(in the rows, 128 means zero)
Here are made-up things, facts about them, and rows of numbers that follow some of those facts. Name the thing behind each unnamed row.

Some things and their rows:
kleklir: [103 127 168  88 103 167 108 172 114 130 144 166  62 112 115 150 105 100
 129 135 111 105 179 119 141 137 144 168 104 161 147 169 159 183 127  94]
sinuk: [ 77 120 181 136 119 168  99 188 118 114  93 117 118 132 136 105 150  77
 163 108 150 108 109 135 136 161 114 179 141 154  91 172  94 161 108  96]
skadu: [ 60 114 133 157 110 175 127 148  86 132 100 125 119 129 152  78 129 109
 182 122 137 110 180 204 155 142 140 117 160 184  90 151 132 161 122 108]
rifler: [ 97 110 146 146 119 166 106 193 156  83 126 135 154 152 118  97 130  65
 185 130 157 100  96 141 138 144 126 178 134 177  52 173  96 143 133  95]
rasel: [ 90 142 173 128 109 158 130 163 131 110 142 130 133 140 116  92 150  47
 160 114 141  94 140 172 139 153  97 171 152 136  23 163 116 179  96 125]
trebras: [ 79 125 105 136 113 178 110 176  80 114 107 135 109 127 146  98 139  93
 166 108 137 118 137 171 146 140 119 168 134 171  81 191 122 164 122 108]
lostova: [104 119 196 132 108 151 108 135 150 142 127 129  68 122 136  79 111  90
 156 137 107  96 169 104 136 157 155 107 115 193 154 113 171 186 128  78]
kluklasum: [ 94 127 192 144 101 157  86 209  87 101 119 138 158 143 132  93 146  69
 154 133 161 120 124 133 126 134  97 135 138 160  91 147 135 155 143  99]
drelom: [104 130 173 139 113 172 118 186 118 101  93 139 133 137 139 116 136  78
 164 106 153 108 131 142 130 154 118 140 133 174  81 154 112 153 117  83]
samom: [120 137 186 108 103 162 101 183 158 122 125 142  74 127 140 125 108  96
 136 119 116  99 149  84 136 148 128 144  98 170 139 133 143 181 130  60]
lanagru: [ 97 127 180 129 121 172 108 190 113 107  81 124 122 122 138 123 143  70
 155  92 146 109 107 130 128 163 123 166 121 170 106 172  88 159 108  82]
klegun: [ 54 125 140 127 112 176 112 172  79 109  99 142 127 126 146 117 141  94
 149 104 133 116 144 173 152 145 121 181 126 172  84 186 108 152 115 104]
doste: [108 133 177 110 109 163  96 181 153 126 122 139  57 136 146 111 116 103
 141 117 117 103 144  84 140 153 119 159 118 163 129 148 145 180 119  68]
stiklir: [ 88 117 193 153 112 159 122 148 108 124  85 106 123 124 119  89 147  65
 176 134 154  99 156 153 124 148 152 110 135 163 119 135 144 162 128 105]
zukiva: [107 133 175 110 107 162  93 178 155 128 127 142  55 137 145 110 114 104
 143 119 116 102 142  82 139 150 121 161 118 165 129 147 147 182 121  67]
plugres: [ 70 127 192 134 115 172 108 185 125 103  87 127 137 136 149 112 143  91
 155  97 143 108 120 140 142 161 114 167 132 172  86 154  85 150 110  76]
flidrir: [ 73 124 177 139 115 169 106 190 127 111  97 119 130 136 141 104 142  86
 162 109 151 107 123 142 140 154 113 167 146 156  84 158  95 157 111  92]
mivafa: [107 134 172 110 108 162  92 179 157 129 127 142  54 137 145 110 114 103
 143 119 115 102 141  86 140 153 121 161 118 164 128 146 144 182 124  70]
setutros: [ 88 114 151 139 117 171 111 194 154  84 109 135 141 159 123 107 132  85
 182 134 165 100 108 142 140 137 124 185 139 158  53 174 101 136 135  94]

Some facts about the things:
α: refers to; ψ: sits directly inside; φ: belongs to class
platu α milam; klopal α zigrar; vigrin α varar; trabur α galus; tratil α dustebos; lestok α kligus; gogrek α gigruzal; stefes α budulal; drutran α lares
daveflik α lotril; stotrel α klibrigol; danen α varar; rudra α feluk; vofem α klibrigol; truzul α ratrin; fupar α mulon; skadu α graki; supa α kabri
libin α tudril; levus α bratezek; skibran α fluklos; skubri α zuzom; flakli α galus; trofo α seste; flogrir α ratrin; stinuk α gruram; bustok α rula
nodam α pufler; bekluk α vadro; vofla α stiklir; tives α movem; fotekik α kligus; grifle α guker; kabri α samom; drepun α votrek; dazi α klogu
maflipu α lazu; saflel α drelom; fovever α movem; trefastil α griran; pefe α milam; pevik α flakli; klegun α mogas; vaduk α brasiflok; zadruk α mogas
rasel α galus; rudrek α grisol; brogipla α bramu; fubar α kloflam; gribruk α feluk; movem α dustebos; fekli α pufler; tastifa α lazu; tudril α graki
pumin α skubres; trolem α budulal; voro α tripek; linevar α grisol; plugres α staplel; lostim α ziflis; zuzom α lonen; lares α stazu; trubes α tudril
nefla α tripek; tretro α grudrabran; drelom α zorer; klibrigol α lazu; skagres α lostova; tolol α keplun; mogeta α kleklir; pledro α tramu; takli α tofas
drotrar α drepun; zusi α stazu; bradrun α rudrek; kloflam α brogipla; fasko α galus; gami α bratezek; guker α budulal; diplek α zuzom; rodrul α zorer
setutros α maflipu; rifler α fluklos; trebras α skivo; gigruzal α magririr; pepil α brasiflok; nitruvas α griran; trafigor α pusekur; tidra α rudrek; podraskar α drepun
sinuk α magririr; flidrir α lotril; noklor α drepun; stisku α fuvi; patir α plinu; segreplar α pagro; mestos α lostova; vuvon α lostova; naklis α lares
platu ψ butrapluk; klopal ψ skivo; vigrin ψ plinu; trabur ψ grudrabran; tratil ψ klogu; keplun ψ skosku; stusuta ψ mezu; lestok ψ kligus; subeskim ψ grisol
gogrek ψ zigrar; nuzis ψ plinu; stefes ψ pufler; drutran ψ fluklos; skivo ψ zorer; daveflik ψ plinu; votrek ψ vadro; stotrel ψ skanaplin; rula ψ truros
danen ψ skanaplin; rudra ψ mele; vofem ψ pufler; mogas ψ brasiflok; butrapluk ψ brasiflok; mele ψ zorer; gruram ψ mezu; truzul ψ pufler; skiklak ψ lostova
fupar ψ noflom; tripek ψ varar; gruzem ψ fuvi; brigru ψ mogas; felan ψ kligus; skadu ψ lostova; mafles ψ truros; pliklen ψ rula; supa ψ grudrabran
libin ψ kleklir; skurun ψ galus; seste ψ zukiva; dustebos ψ truros; ratrin ψ grisol; tutaflen ψ zigrar; levus ψ grisol; skibran ψ gruzem; skubri ψ keplun
fluklos ψ milam; ruki ψ budulal; flakli ψ rula; zigrar ψ truros; nezogral ψ graki; grilus ψ lonen; trofo ψ griran; flogrir ψ kligus; latrefle ψ mivafa
stinuk ψ doste; fiva ψ nosustik; bustok ψ nosustik; nodam ψ griran; bekluk ψ mezu; drodu ψ graki; skanaplin ψ skosku; stazu ψ kleklir; vofla ψ doste
tratre ψ samom; lazu ψ tratre; druskisi ψ griran; korol ψ lonen; mivafa ψ samom; tives ψ feluk; fotekik ψ truros; pekel ψ samom; grifle ψ keplun
kabri ψ grudrabran; skubres ψ noflom; drepun ψ skubres; klune ψ vadro; dazi ψ ploplum; maflipu ψ mele; vaplen ψ nosustik; magririr ψ mulon; saflel ψ mele
fovever ψ staplel; trefastil ψ pufler; mezu ψ noflom; lostova ψ ploplum; pefe ψ skubres; pevik ψ butrapluk; stiklir ψ lostova; klegun ψ grisol; vaduk ψ griran
zadruk ψ seste; rasel ψ graki; papo ψ ploplum; bramu ψ griran; rudrek ψ klogu; brogipla ψ zorer; grisol ψ grudrabran; mulon ψ grudrabran; fubar ψ zukiva
gribruk ψ mogas; movem ψ brasiflok; fekli ψ feluk; stiplum ψ galus; tofas ψ kligus; kligum ψ graki; nosustik ψ ploplum; tastifa ψ mele; tudril ψ skanaplin
sabrin ψ lostova; lotril ψ votrek; pumin ψ galus; todo ψ mogas; bratezek ψ galus; trolem ψ zigrar; voro ψ lostova; giklek ψ klune; linevar ψ mivafa
plugres ψ zigrar; troskur ψ butrapluk; lostim ψ staplel; zuzom ψ lonen; kluklasum ψ mezu; lares ψ skivo; trubes ψ keplun; nefla ψ gruzem; tretro ψ fluklos
drelom ψ samom; klibrigol ψ milam; skagres ψ ploplum; plinu ψ skosku; tolol ψ griran; mogeta ψ dustebos; pledro ψ skanaplin; takli ψ seste; drotrar ψ mele
zusi ψ nosustik; bradrun ψ staplel; lonen ψ skosku; lanagru ψ fluklos; feluk ψ milam; kloflam ψ butrapluk; griran ψ ploplum; bresagen ψ mivafa; budulal ψ milam
galus ψ noflom; fasko ψ graki; graki ψ skosku; dugror ψ mezu; gami ψ noflom; guker ψ seste; diplek ψ dustebos; rodrul ψ mogas; setutros ψ skivo
rifler ψ staplel; stona ψ budulal; klistis ψ mogas; trebras ψ seste; varar ψ ploplum; ziflis ψ milam; pagro ψ noflom; kleklir ψ zukiva; nedam ψ grudrabran
gigruzal ψ doste; tramu ψ zukiva; vimar ψ skubres; pepil ψ galus; lobul ψ doste; nitruvas ψ ziflis; trafigor ψ nosustik; ronodrum ψ klogu; tidra ψ fluklos
lemibos ψ mele; bure ψ feluk; kligus ψ vadro; podraskar ψ grisol; staplel ψ zorer; nadrigul ψ klogu; doste ψ klogu; sinuk ψ dustebos; flidrir ψ tratre
pusekur ψ fluklos; noklor ψ pufler; stisku ψ kligus; patir ψ skivo; pufler ψ zorer; segreplar ψ mezu; mestos ψ skanaplin; vuvon ψ lonen; naklis ψ butrapluk
platu φ 679; klopal φ 316; vigrin φ 316; trabur φ 316; tratil φ 316; keplun φ 316; stusuta φ 316; lestok φ 316; subeskim φ 316
gogrek φ 679; nuzis φ 316; stefes φ 679; drutran φ 316; skivo φ 316; daveflik φ 679; votrek φ 316; stotrel φ 316; rula φ 679
danen φ 679; rudra φ 316; vofem φ 316; mogas φ 679; butrapluk φ 316; mele φ 316; gruram φ 679; truzul φ 679; skiklak φ 316
fupar φ 316; tripek φ 316; noflom φ 316; gruzem φ 316; brigru φ 679; felan φ 679; skadu φ 679; mafles φ 679; pliklen φ 316
supa φ 679; libin φ 679; skurun φ 316; seste φ 316; dustebos φ 679; ratrin φ 679; tutaflen φ 316; levus φ 316; skibran φ 679
skubri φ 679; fluklos φ 316; ruki φ 316; flakli φ 679; zigrar φ 316; nezogral φ 316; zukiva φ 316; grilus φ 316; trofo φ 316
flogrir φ 679; latrefle φ 316; stinuk φ 316; fiva φ 316; bustok φ 679; nodam φ 316; truros φ 316; bekluk φ 316; drodu φ 316
skanaplin φ 679; stazu φ 679; vofla φ 316; tratre φ 316; lazu φ 679; druskisi φ 679; korol φ 679; mivafa φ 316; tives φ 316
fotekik φ 316; pekel φ 316; grifle φ 316; kabri φ 316; zorer φ 679; skubres φ 316; drepun φ 316; klune φ 316; dazi φ 316
maflipu φ 679; vaplen φ 316; magririr φ 679; skosku φ 679; saflel φ 316; fovever φ 316; trefastil φ 316; mezu φ 316; lostova φ 316
pefe φ 316; pevik φ 316; stiklir φ 316; klegun φ 679; vaduk φ 316; zadruk φ 316; rasel φ 316; papo φ 316; bramu φ 316
rudrek φ 316; brogipla φ 679; grisol φ 316; mulon φ 316; fubar φ 679; gribruk φ 316; movem φ 316; fekli φ 679; stiplum φ 679
tofas φ 316; ploplum φ 679; kligum φ 316; nosustik φ 316; tastifa φ 679; tudril φ 679; sabrin φ 679; lotril φ 679; pumin φ 316
todo φ 316; bratezek φ 679; trolem φ 679; voro φ 316; giklek φ 316; linevar φ 679; plugres φ 316; troskur φ 316; lostim φ 679
zuzom φ 679; kluklasum φ 316; lares φ 316; trubes φ 679; nefla φ 316; samom φ 316; tretro φ 316; drelom φ 316; klibrigol φ 316
skagres φ 679; plinu φ 316; vadro φ 316; tolol φ 316; mogeta φ 679; pledro φ 316; takli φ 679; drotrar φ 316; zusi φ 679
bradrun φ 316; lonen φ 316; lanagru φ 316; feluk φ 679; kloflam φ 679; griran φ 316; bresagen φ 679; budulal φ 316; galus φ 679
brasiflok φ 679; fuvi φ 679; fasko φ 316; graki φ 316; dugror φ 679; gami φ 679; guker φ 679; diplek φ 316; rodrul φ 316
setutros φ 316; rifler φ 316; stona φ 316; klistis φ 679; trebras φ 679; varar φ 316; ziflis φ 316; pagro φ 316; kleklir φ 679
nedam φ 316; gigruzal φ 316; tramu φ 316; vimar φ 679; pepil φ 316; lobul φ 316; nitruvas φ 316; trafigor φ 679; ronodrum φ 679
tidra φ 316; lemibos φ 316; bure φ 316; kligus φ 679; podraskar φ 679; staplel φ 679; nadrigul φ 316; doste φ 316; sinuk φ 316
flidrir φ 316; pusekur φ 316; noklor φ 316; stisku φ 316; patir φ 316; pufler φ 316; segreplar φ 679; mestos φ 679; grudrabran φ 316
milam φ 316; vuvon φ 316; klogu φ 316; naklis φ 316

Name these rows:
No name comes twice in this set of rows, the named rows included.
[ 90 123 190 133 109 159 110 140 149 147 117 129  47 140 144  84 115 116
 162 137 112  97 181 106 143 158 145 112 141 173 141 118 178 180 125  81] -> nosustik
[ 89 125 179 132 115 164 106 187 115 108  96 115 129 128 122 108 150  64
 161 114 151 106 118 131 129 154 122 168 128 149  95 166 106 163 116  98] -> gigruzal
[ 69 126 185 133 116 169 106 173 112 104  89 132 122 143 142 105 154  77
 155 107 140 109 123 136 138 159 112 177 137 168  81 168 109 147 109  96] -> zadruk
[115 145 165 105 109 163  97 160 139 112 102 151  55 135 151 116 122  89
 127 109 105 107 134  70 134 152 125 157  85 189 139 153 171 169 124  62] -> zigrar
[103 161 169  93  92 149 116 164 173 122 143 116  67 127 129 112 125  84
 115 126 119  86 173 103 144 134 109 165  99 113  92 131 164 196 119  91] -> plinu
[110 131 183 123 119 174 114 185 107 104  71 128 117 119 125 135 148  65
 152  99 154 108 112 122 119 158 131 158 107 163 116 174 104 163 113  86] -> pusekur
[102 112 149 139 114 165 113 195 157  74 112 134 158 148 110 111 130  63
 179 138 164  98 100 139 133 131 133 179 119 162  64 170 107 138 143  93] -> lemibos
[126 136 182 105 111 166  99 184 152 126 111 142  59 121 141 131 110  98
 136 107 118 103 135  71 132 161 130 155  97 175 154 149 134 186 119  57] -> ziflis
[118 130 176 140 100 158  91 214  94 107 105 120 140 131 120 104 144  65
 161 137 173 113 125 130 117 126 109 131 132 137 102 151 141 164 146 100] -> pagro
[ 89 118 129 133 111 178 114 197  94 122 122 137 124 118 137 114 123  98
 174 113 148 112 146 186 147 144 121 161 153 163  82 182  94 177 119 102] -> flogrir
[116 119 142 114 110 160  95 189 198  97 141 148  81 155 125 114  98 101
 165 148 130  92 120  86 142 128 134 184 110 161  98 158 144 156 146  73] -> mele

Now the same things, written a new way:
Named rows:
ploplum: [182 153  84 133 157 105 173 127 100 191  67 111 108 164  50]
griran: [196 123 107 126 132 134 167 123 131 212 138 137  55 198 122]
nitruvas: [112 134 150 134 111 145 105 166 147 124 146 129 129 121 155]
lotril: [ 87 135 122 125 178 119 128  79 108 106  81 100 130 128 108]
votrek: [193  66  96 150 110 113 198 165 127 116 107 134 105 206 183]
drepun: [100  93  95 170  78 127 155 129 101  58 133 149  82 165 191]
ratrin: [ 84 135 125 125 181 120 125  83 112 105  80 100 131 130 110]
flogrir: [ 95 154 122 137 146 119 118 131 107 106  81 103 158 102  87]
latrefle: [112 126 144 132 115 146 112 136 139 124 153 136 115 128 157]
pledro: [122 122 138 128  81 158 103 123 113 143 150 151 161 113 163]
nuzis: [119 117 139 123  96 156 109 108 118 140 149 148 148 124 169]
skiklak: [117 148 134 155 110 164 114 130 121 159 154 138  82 135 138]
lazu: [ 90 158 107 133 251  98 141  91  67 107 123 156 143 122 133]
linevar: [113 199 142 103 138 157 131 122 102  72  92 105 169 134  69]
mulon: [189  94 125  96 137 107 160 145 164 157 135 135 113 181 151]
fupar: [105 136 120 120  76 116 108 143 136 102 164 159 107 117 135]
noflom: [178 105  88  77  85  63 158 147 158 127 154 169  97 167 120]
truros: [191 100 128  99 129 107 155 169 167 158 133 135 125 170 144]
nadrigul: [111 127 144 133 115 146 111 134 139 123 154 136 116 128 157]

Which thing is each row?
No name comes twice in this set of rows, the named rows included.
[176  96  92  74 100  68 162 128 159 128 154 165  88 178 128] -> skubres
[168 109 101  93 187  80 171 106 131 139  63 104 140 171  92] -> kligus
[179  85 140  80 160 107 151 140 178 160 128 121 106 198 159] -> budulal
[107 150 138 136 199 128 120 159 112 124 184 178 128 128 192] -> klibrigol
[160 163 174 119 100 190 131 133 132  71 191 119 137 127 111] -> bradrun
[ 93 154 128 128 148 120 107 133 112 112  81  97 159 102  86] -> trolem
[ 76 143  95 110 140  85 127  78 105  80  97 128 115 121  89] -> gruram
[164 110 105  93 190  81 170 111 135 138  61 101 140 171  94] -> brasiflok
[ 77 139  98 108 150  88 128  67 105  82  96 125 110 128  93] -> bratezek
[228  61 134 119 150 115 179 106 156 132 180 110 106 150 123] -> pufler
[124 125 142 119  81 157  96 128 118 146 154 142 156 113 154] -> grifle
[ 93 127  96 192 124 127 151 154  75  65  51 101 154 126 128] -> podraskar
[180  32  72  42 127 169 155 108 134 199 128 160 142 145 158] -> graki
[127 159 113 165 215 106 140 129  65  90 152 136 173  63  87] -> tastifa
[ 79  89  71  83 160 176 118  87  92 139  75 120 160  76 100] -> tudril

